Below is a small trained network, with its code and all its weights. Each question gives an input and a target symbol and asks what happens when units are switched off, that is, made to give their printed mean instead of their output.

import numpy as np


def w(rows, s, z=0):
    codes = np.array(rows[::2]) - 128.0
    scale = np.full(codes.shape[1], s)
    scale[-1] = z or s
    return codes * scale


def f(y):
    return y / 2 * (1 + np.tanh(0.7978845608 * (y + 0.044715 * y**3)))


def softmax(a):
    e = np.exp(a - a.max(-1, keepdims=True))
    return e / e.sum(-1, keepdims=True)


def log_softmax(a):
    a = a - a.max(-1, keepdims=True)
    return a - np.log(np.exp(a).sum(-1, keepdims=True))


def net(x, mask):
    ids = ['ΓΘΛΞΠζσφ'.index(c) for c in x.split()]
    T = len(ids)
    res = E[ids] + P[:T]
    u = 0
    for l in range(2):
        q, k, v = (res @ M[l].T for M in (Q, K, V))
        z = softmax(np.where(np.tri(T) > 0, q @ k.T / 3**0.5, -1e9)) @ v
        res = res + np.where(mask[u], z, O[l][:, -1]) @ O[l][:, :-1]
        u += 1
        y = f(res @ A[l][:, :-1].T + A[l][:, -1])
        res = res + np.where(mask[u : u + 16], y, B[l][:, -1]) @ B[l][:, :-1]
        u += 16
    return log_softmax(res[-1] @ U[:, :-1].T + U[:, -1])


Q, K, V, O, A, B = {}, {}, {}, {}, {}, {}
E = w([
[104,83,154],'Γ',
[1,218,80],'Θ',
[107,82,152],'Λ',
[113,97,93],'Ξ',
[97,85,158],'Π',
[111,98,105],'ζ',
[109,74,155],'σ',
[88,85,164],'φ',
],0.02)
P = w([
[218,249,217],'0',
[188,176,156],'1',
[187,147,140],'2',
[166,132,128],'3',
[153,116,136],'4',
[137,101,129],'5',
[118,86,134],'6',
[104,80,131],'7',
[87,68,132],'8',
[85,61,128],'9',
[61,45,136],'10',
[44,35,128],'11',
[44,30,126],'12',
[46,38,128],'13',
],0.012)
Q[0] = w([
[137,2,149],'L0H0',
[210,194,167],'L0H0',
[126,172,213],'L0H0',
],0.013)
K[0] = w([
[53,143,23],'L0H0',
[193,86,151],'L0H0',
[245,160,186],'L0H0',
],0.012)
V[0] = w([
[108,255,88],'L0H0',
[143,224,108],'L0H0',
[199,147,76],'L0H0',
],0.0057)
O[0] = w([
[203,30,42,254],'L0H0',
[119,103,1,176],'L0H0',
[133,170,38,36],'L0H0',
],0.0068,0.0039)
A[0] = w([
[125,129,127,131],'L0N0',
[71,141,173,1],'L0N1',
[142,148,134,129],'L0N2',
[111,150,147,94],'L0N3',
[125,171,27,131],'L0N4',
[92,230,150,85],'L0N5',
[167,147,230,83],'L0N6',
[122,218,112,29],'L0N7',
[192,178,178,100],'L0N8',
[105,187,149,42],'L0N9',
[187,144,147,7],'L0N10',
[183,55,176,26],'L0N11',
[182,105,220,5],'L0N12',
[121,137,118,141],'L0N13',
[211,2,49,144],'L0N14',
[82,122,153,35],'L0N15',
],0.01,0.0061)
B[0] = w([
[128,127,130,129],'L0N0',
[189,254,114,135],'L0N1',
[126,120,128,122],'L0N2',
[127,144,125,126],'L0N3',
[180,149,184,139],'L0N4',
[137,123,99,135],'L0N5',
[72,189,149,148],'L0N6',
[143,107,75,129],'L0N7',
[59,138,161,129],'L0N8',
[105,138,86,126],'L0N9',
[94,128,71,121],'L0N10',
[105,102,65,153],'L0N11',
[117,176,88,134],'L0N12',
[129,121,139,128],'L0N13',
[45,148,139,251],'L0N14',
[148,144,137,132],'L0N15',
],0.0076,0.015)
Q[1] = w([
[1,228,172],'L1H0',
[57,103,221],'L1H0',
[208,88,209],'L1H0',
],0.0041)
K[1] = w([
[189,2,169],'L1H0',
[200,21,58],'L1H0',
[230,95,85],'L1H0',
],0.006)
V[1] = w([
[72,2,117],'L1H0',
[171,190,113],'L1H0',
[87,156,52],'L1H0',
],0.0079)
O[1] = w([
[175,255,101,255],'L1H0',
[41,55,117,42],'L1H0',
[35,184,222,132],'L1H0',
],0.0089,0.0092)
A[1] = w([
[185,105,153,207],'L1N0',
[69,3,153,68],'L1N1',
[190,58,88,73],'L1N2',
[81,177,174,135],'L1N3',
[143,143,122,91],'L1N4',
[74,91,134,96],'L1N5',
[124,129,131,106],'L1N6',
[173,144,79,166],'L1N7',
[103,167,83,91],'L1N8',
[101,11,87,25],'L1N9',
[131,111,103,155],'L1N10',
[184,86,99,113],'L1N11',
[137,74,158,43],'L1N12',
[178,152,137,95],'L1N13',
[82,107,210,1],'L1N14',
[118,106,103,128],'L1N15',
],0.018,0.0069)
B[1] = w([
[40,69,254,153],'L1N0',
[148,57,50,164],'L1N1',
[64,11,157,128],'L1N2',
[203,63,129,247],'L1N3',
[54,51,128,126],'L1N4',
[164,78,138,143],'L1N5',
[123,120,121,125],'L1N6',
[57,139,189,145],'L1N7',
[110,68,134,215],'L1N8',
[216,230,99,140],'L1N9',
[138,193,125,129],'L1N10',
[111,80,199,127],'L1N11',
[99,96,27,130],'L1N12',
[67,88,141,126],'L1N13',
[102,182,101,157],'L1N14',
[148,182,141,128],'L1N15',
],0.0071,0.013)
U = w([
[29,185,113,53],'Γ',
[91,21,179,180],'Θ',
[56,148,114,23],'Λ',
[239,158,81,65],'Ξ',
[39,190,191,253],'Π',
[34,175,109,37],'ζ',
[43,175,115,43],'σ',
[149,255,183,235],'φ',
],0.0077,0.0059)

Each question gives the input, a string of symbols that net reads in full, and the target symbol t.
The units are the heads (3 rows each of Q, K, V and O) and the neurons (one row each of A and B). Each row of codes is followed by its name. A weight is (code - 128) times the scale printed after its matrix; where a second scale follows, it is the last column's (O, A, B and U).
mask holds one flag per unit, layer by layer, with each layer's heads first. A switched-off unit (its flag False) gives its mean, the last column of its rows in O or B, instead of its output. The means were averaged over made-up inputs and are rounded, as every weight is.
A unit's drop is (log p(t) with every unit on - log p(t) with that unit switched off) / (log p(t) with every unit on - log p(t) with every unit switched off).
The circuit of an input: a set's keep is (log p(t) with only the set's units on - log p(t) with every unit switched off) / (log p(t) with every unit on - log p(t) with every unit switched off). Starting from the 12 units with the biggest drops (on a tie, the unit counted first), units are removed one at a time, each time the one whose removal leaves the highest keep (on an exact tie, the one counted first), for as long as the keep stays at least 0.8.
units of the circuit, in order: the units of the circuit, biggest drop first
most important unit: the unit with the biggest drop
top k neurons: the k neurons with the biggest drops, biggest first
top k neurons in layer l: the k neurons of layer l with the biggest drops, biggest first
drop of u: that unit's drop, to one decimal
input ζ Λ Ξ Π Ξ φ σ Θ ζ, target Ξ: units of the circuit, in order : L0H0, L1N9, L1N0
input Γ φ Θ Ξ, target Ξ: units of the circuit, in order : L1H0, L1N9, L0H0, L1N1
input Γ φ Π φ ζ, target Θ: units of the circuit, in order : L0H0, L1H0, L0N14
input σ Λ φ φ Π Γ σ Π φ, target φ: most important unit : L0N1
input Π φ Λ, target Θ: top 2 neurons : L0N14, L1N0
input Γ Ξ Λ Π φ Π Θ σ, target Ξ: top 2 neurons in layer 0 : L0N6, L0N11
input ζ ζ Λ φ Λ Γ φ Π Λ, target φ: top 2 neurons : L0N1, L1N8
input Π Θ Λ, target Ξ: top 3 neurons : L1N9, L1N1, L0N6
input Π Π Λ Ξ, target Θ: units of the circuit, in order : L1H0, L0H0, L0N14
input Λ Π σ σ ζ φ Λ φ Γ Γ Λ Π σ, target φ: top 2 neurons in layer 0 : L0N1, L0N6
input σ Γ Ξ φ Λ ζ φ φ Γ σ Γ Γ Θ ζ, target Ξ: top 3 neurons : L1N9, L1N1, L0N1
input Ξ Λ φ, target Θ: top 2 neurons in layer 1 : L1N0, L1N1
input Π σ σ ζ σ Ξ Π φ Π, target φ: top 3 neurons : L0N1, L1N8, L1N1
input φ Θ Θ φ Θ Θ φ Γ σ Θ Π Π Θ φ, target φ: units of the circuit, in order : L1H0
input ζ Θ σ, target Ξ: top 2 neurons : L1N9, L0N6
input Π Π Γ, target Θ: top 4 neurons : L0N14, L1N0, L0N11, L1N9
input Λ Ξ Θ Γ, target Ξ: top 3 neurons in layer 0 : L0N6, L0N11, L0N4
input Ξ ζ Π, target Θ: top 2 neurons : L0N14, L1N1
input Π Λ Θ φ, target Ξ: drop of L1N9 : 0.8
input Γ ζ Π, target Θ: drop of L0N14 : 0.9
input Λ Π Π Λ Θ Π, target Ξ: drop of L0H0 : 1.1
input φ Π Π φ Θ φ, target Ξ: top 2 neurons : L1N9, L1N1
